Rows are numbered. After the first two, each row is followed by the number of the nearest row among all rows above it, by straight-line distance.
1: [ -2  -1  -3  -1  -8 -12   0  -3  -3  -1   0  -8  -6 -11   1  -4   0 -42
 -10   0  -4   0  -8  -1  -1  -7   1  -3   0   1  -6   1   1   0  -2  -1
   7   0   1  17   3   5  11   3   2   4   4   6   3   2  30   4   8   8
   4   5   4   6   4   4   5  35   6   1  13   5   5   4   5   2  10   5
   8   5   3   1   3   2   3   6   2  18   1   3  10   5   0   6   0   4
   3   8   2   0   2   7   2   0   3   2   0   2   3  11   2   2   4   3
   1   1  20   4   2   5   1   7   2   3   9  11   6   5   3   7   5  10
   7   8  12]
2: [ 0  1  0  2  2  6  2  1  2  1  3  0  1 -4  3  3  5 -3  6  1  2  1  0  0
  4  0  3  0  1  2  2  1  1  0  1  1  5  0  0  7  1  1  0  2 -1 -2  1 -1
 -1 -1  4 -1 -3  1  1 -1 -1 -3  0  0  1  5  1  0 -2  0  0  1 -1 -1 -3 -1
 -1  0  0  0  0  0  0  2  2  8  0  1  5  2 -1 -1  0  4  1  5  2  0  2  4
  0  0  5  2  0  2 -3  1  0  1  2  0  0  0 10  1  0 -2 -1  0 -1 -1  0  2
 -1 -1  0  0 -1 -2  1 -1 -4]
3: [  1   5   0   3   3   8   2   0   2   1   6   0   2   3   6   4  12  14
   1   2   2   2   4   2   4   8   5   5   3   7   7   4   4   3   2   4
  17   2   2  27   5   8  13   6   6   9   5   8   4   4  35   7  27  11
  10   9   7   5   5   6   4  35  10   2  13   5  13   4   4   2   7   4
   6   6   3   2   3   2   3   4   8  18   1   4  11   8   0   5   0   3
   2   9   2  -2   2   5   1  -1 -19   2  -1   0  -4   2   0   1   3   0
   0   0  12   0   0  -3   0   3  -1   0   5   3   2   0   1   1  -2  -5
  -1  -2   0]
2
4: [ -3  -7  -2  -4 -12 -21  -4  -6  -6  -3  -9  -7 -11 -13  -9  -9 -23 -48
 -10  -3 -10  -5 -19  -5 -10 -10  -6 -10  -3  -7 -16  -3  -2  -1   0  -3
  -7  -2   0  -8  -1   2   7   6   1   8   4   6   6   5  11   3  54   3
  10   5   4  10   2   3   4  19   8   1  14   5   7   2   4   3  21   5
  29   6   0   0   4   1   2   0  -4  -4   0  -4  -4  -8  -1  -5   0   2
  -2 -14  -4   1  -3  -5  -4   1   8  -4   2   1   3  -6   2   0   0   3
   1   0  -1   6   2  13   2   4   3   7  11  15   5   9   1   9  11  22
  12  14  21]
1
5: [ -4  -6  -4  -4 -12 -18  -3  -6  -6  -4  -8  -8 -10 -16  -6  -8 -20 -39
 -13  -3  -9  -4 -19  -4 -10 -10  -3  -8  -3  -7 -16  -4  -2  -2  -2  -2
  -7  -1   0  -7  -1   3   5   3   0   7   3   8   3   5  19   4  41   5
   7   5   3   8   2   5   4  18   5   1  12   4   7   1   4   2  17   5
  25   5   0   1   3   2   1   1  -2   0   0  -3   0  -6   0  -1   0   2
  -2  -9  -2   2  -2  -4  -1   1   7  -1   2   3   3   2   2   1   2   3
   1   1  12   5   2  10   2   6   4   6  12  15   5   9   2   8  11  20
  11  13  21]
4
6: [  1   2  -2   4   2   7   4   2   3   5   9   1   2   1  10   6  21  13
  14   3   4   4   6   1  11  10  10   2   3   6  -3   3   3   1  -1   1
   8   0   0  13   1   0   1  -3  -4  -7  -2  -9  -3  -4  -1  -4 -15  -1
  -1  -3  -3  -4  -1  -3   1  10  -5   0   0   0  -6   3  -1  -1  -9  -1
  -4   2   1   1   2   2   2   8   8  24   2   5  27  14   2  14   1  12
   9  20   9   2   8  22  14   2  21   9   3   9  10  16   6   3   5   2
   2   1  25   3   0  -1  -2   5  -2   0   1   6   0  -1   0  -1  -8  -7
  -2  -5  -9]
2
7: [ 2  4  2  3  4 12  5  2  5  5  9  1  2  5 10  5 18 35 13  3  6  4  8  3
 12 19 10  6  4 10 10  6  5  5  4  5 21  3  2 34  6 13 17  8  6  9  5 10
  4  4 39  5 25 10 10 -5  6  5  4  5  6 39  9  3 13  6 12  5  6  3 13  7
 23  9  5  3  7  4  6 10 13 30  2  6 27 13  3 10  1 14  8 19  9  2  8 22
 13  1 15  8  3  6  4 15  4  2  5  3  2  1 21  1  1  0 -1  5 -3  0 -1  3
  1  1  1  0 -2 -5  0 -1 -7]
3
8: [  0   0  -3   1  -3  -7   0  -2  -2   0  -1  -4  -3  -6   1  -2  -4 -19
  -4  -1  -4   0  -7  -2  -1  -4  -1  -3  -1   0  -7   0   0  -2   2  -1
  -1  -1   0  -2  -1  -2  -3  -4  -2  -6  -1  -9  -1  -2   0  -1 -18  -1
  -1  -2  -3  -2  -1  -1   0   3  -3   0  -4   1  -3   1  -1  -1  -6  -2
  -6  -1  -1   0  -1  -1  -2   0   0   7   0   0   1  -3  -1   0   0   0
  -2  -1  -1  -1   0   0  -3   0  -4  -2  -1   0  -2   2  -1   0   1   1
   1   0   5   0   0   1   0   2   0   1   1   3   2   2   1   1   2   2
   1   1  -1]
2
9: [  1   0  -3   0  -6  -9   1  -3  -2  -1   1  -6  -4  -9   1  -2  -3 -37
  -5   0  -6  -1 -12  -1  -1   6   1  -2   0   1  -5   1   1   0   0   0
   8   1   1  16   4   5   9   7   3   4   5   7   3   4  39   4  32  10
  11   7   6   4   3   5   5  32   5   2  15   5  13   4   4   1   6   4
   7   4   2   1   2   1   0   6   3  13   0   0   6  -4  -2  -1   0  -3
  -2  -1  -3  -3  -1  -3  -7  -1 -16  -5  -2  -4  -8  28  -4   0   0  -1
   0   0  10   0   1   1  -1   5   0   2   5   9   3   4   2   6   3   6
   6   4   7]
1
10: [  3   5   1   2   2  13   2   2   4   1   3  -1   1   3   2   2   8   9
   0   1   3   2   5   2   4   5   3   4   2   4  13   2   3   3   3   5
  14   3   2  24   5  10  14   9   7  12   7  13   7   5  38   8  43  11
  12   8   8  10   6   7   6  38  12   2  15   4  11   3   6   3  10   4
   9   5   3   1   2   1   1   3   4   7   1   2   6   0  -1   1   0  -4
  -1   2  -4  -3  -3  -1  -5  -2 -17  -5  -3  -6 -10   3  -4   0  -1  -2
  -1   0   5  -2  -1  -4  -1   1  -1  -1   0   0   5   0   1   1   1  -1
  -1   0  -1]
3
11: [ 1  4  1  3  1  6  3  0  4  3  2  0  0  4  5  4  9 19 12  1  4  1 -1  1
  7  8  6  1  2  3  2  3  2  1  1  1  4  0  0  9  2  4  3  2  0 -2  1 -1
  1 -1  1  0  5  1  0  0 -1  0  0 -1  1  8  1  0  2  0  0  1  1  0  0  1
  4  2  1  0  3  1  2  4  1 13  1  2 16  3  2  6  0  6  3  6  3  1  3  8
  4  1  6  3  1  2  2  5  0  1  2 -1  1  0  3  1  0  0 -2 -1 -1  0  1  2
 -1 -1  0 -1 -2 -2  1 -2 -7]
2
12: [  0   0   1   1   1   6   1   1   3   3   4   4   2   4   5   2   7  18
  12   1   3   1   1   2   4   4   3   0   0   0   0  -1   1   0  -1   0
  -2  -1  -1  -5  -2  -2  -5  -5  -6  -8  -2  -9  -4  -5 -23  -8 -14  -8
 -12  -6  -6  -4  -2  -6  -2 -18  -8  -1  -9  -3  -7  -1   0  -2  -6  -2
  -2  -1  -1   0   0   0   1   2   1   6   1   1  10   6   2   7   1  10
   5   6   6   3   3  15  11   2  27   6   4   6  10   9   4   1   2   2
   1   0   4   1   0   3  -1  -1  -1  -1  -1   1  -1  -1  -1  -2  -4  -4
  -1  -4  -8]
11
13: [  2   5   2   3   2   8   2   1   3   2   4  -1   0   1   4   3   3  -9
   7   1   3   1  -3   1   5   5   5   1   1   5   5   2   2   2   2   3
  12   1   1  17   3   6  12   7   3   8   4  10   6   4  29   7  45   8
   9   8   4   7   2   3   4  26   7   1  10   4   7   3   5   1   7   3
  10   3   2   1   2   1   1   2   1   7   0  -1   2  -5  -1   0   0  -1
  -3  -1  -4  -2  -2  -6 -12  -1 -12  -6  -2  -3  -9  -5  -5   0  -1  -3
   0   0  -1  -1  -2  -1  -2   0  -1  -1   1   4   2   0   0   0   0   1
   1   0  -6]
10
14: [ -4  -2  -7  -3  -7  -5   1  -2  -1   2   3  -5  -2  -1   3   2  10 -13
   3   1   1   1  -4  -1   2  -2   0  -2  -1   4 -10  -1  -2  -4  -9  -5
 -16  -4  -2 -21  -6 -11 -30 -19 -15 -29 -12 -32 -17 -15 -59 -16 -63 -17
 -26 -17 -15 -20  -7 -14  -8 -39 -23  -3 -26  -9 -19  -2  -8  -5 -29 -10
 -29  -7  -3  -1  -4  -2  -2   1   3  16   1   3  16   8   2  10   1  14
  13  18  13   4  11  26  16   3  29  13   6  12  20  22  10   3   6   5
   2   1  24   3   1   2   0   6  -1   0   2   6   0  -3   0   0  -5  -7
  -1  -2 -10]
12
15: [ -2  -2  -4  -2  -6  -5   1   0  -2   0   1  -7  -6  -3   3   1   1 -31
  -2   0  -3   0  -6  -1   0  -2   0  -1   0   1  -5   1   0  -2  -5  -1
   0  -1  -1   0  -1   0   0  -5  -3  -9  -2 -10  -5  -4  -6  -3 -15   0
  -3  -3  -2  -3   0  -4   0   9  -4   0  -6   0   0   2   0  -1  -9  -2
  -6   1   1   0  -1   0   0   2   4  13   1   3  12   5   0   6   0  10
   3  13   4   0   4  10   8   1  31   9   2   4   4   9   4   2   3   2
   2   1  19   3   1   0   0   6   1   2   5   8   4   3   2   5   1   4
   6   1   3]
8
16: [ -5  -8 -11  -9 -20 -37  -4  -9 -11  -6 -10 -19 -15 -26 -10 -13 -22 -63
 -33  -4 -18  -5 -33  -7 -15 -21  -7 -13  -3  -6 -22  -4  -5  -7 -10  -6
 -11  -3  -1  -5  -2  -3  -7  -5  -3  -7   0  -7  -2  -2  14  -2 -24   5
   4   3   2   0   2   2   2  23   1   1   5   2   5   3   2  -1  -8  -1
  -9  -1   0  -1  -3  -2  -3   1  -3   6  -1  -1  -5 -11  -4  -6  -1 -11
  -5   0  -6  -5  -5  -5  -9  -2 -24  -5  -3  -3  -7   4  -1   1   4   2
   0   1  26   5   3   5   3  12   4   7  15  19  12  11   5  13  13  20
  14  16  26]
5
17: [ -6  -9 -10  -9 -19 -33  -3  -8  -9  -4  -7 -14 -11 -21  -6  -9 -13 -63
 -22  -2 -14  -3 -18  -5 -10 -13  -5  -9  -3  -4 -17  -3  -4  -6  -8  -5
 -12  -3  -2 -12  -3  -6  -6  -8  -6 -16  -4 -12  -7  -5 -15  -5 -29  -2
  -9  -4  -3  -4   0  -3   0   4  -5   0  -1   0  -3   1  -1  -1  -9  -2
  -7   0   1   0   0   0   0   4   4  29   1   2  14   4   0   6   0   8
   3  13   5   0   6  15   9   2  18   7   4   8   9  18   9   3   7   7
   3   1  35   8   4  10   3  13   4   7  14  19   9  10   4  11   8  15
  11  13  22]
15
18: [  1   2   1   2   0   2   2  -1   0   1   2  -1  -1  -2   3  -3   3 -15
   0   1   1   0  -2   0   1   2   1  -1   0   2  -1   1   1   1   0   2
   4   0   1  11   2   2   5   0   1   4   2   3   2   1  12   1  11   5
   6   1   2   3   3   2   2  15   2   1  -1   4   4   1   2   1   3   0
   7   3   1   0   0   0   0   2   1   6   0   0   4  -1   0  -1   0   3
  -1   3  -2  -2  -1  -3  -5  -1  -8  -3  -2  -4  -5   1  -2   0   1  -2
   0   0   3   0   0   0  -1   3  -2   1   2   4   1   1   0   1   0   3
   3   2   0]
2
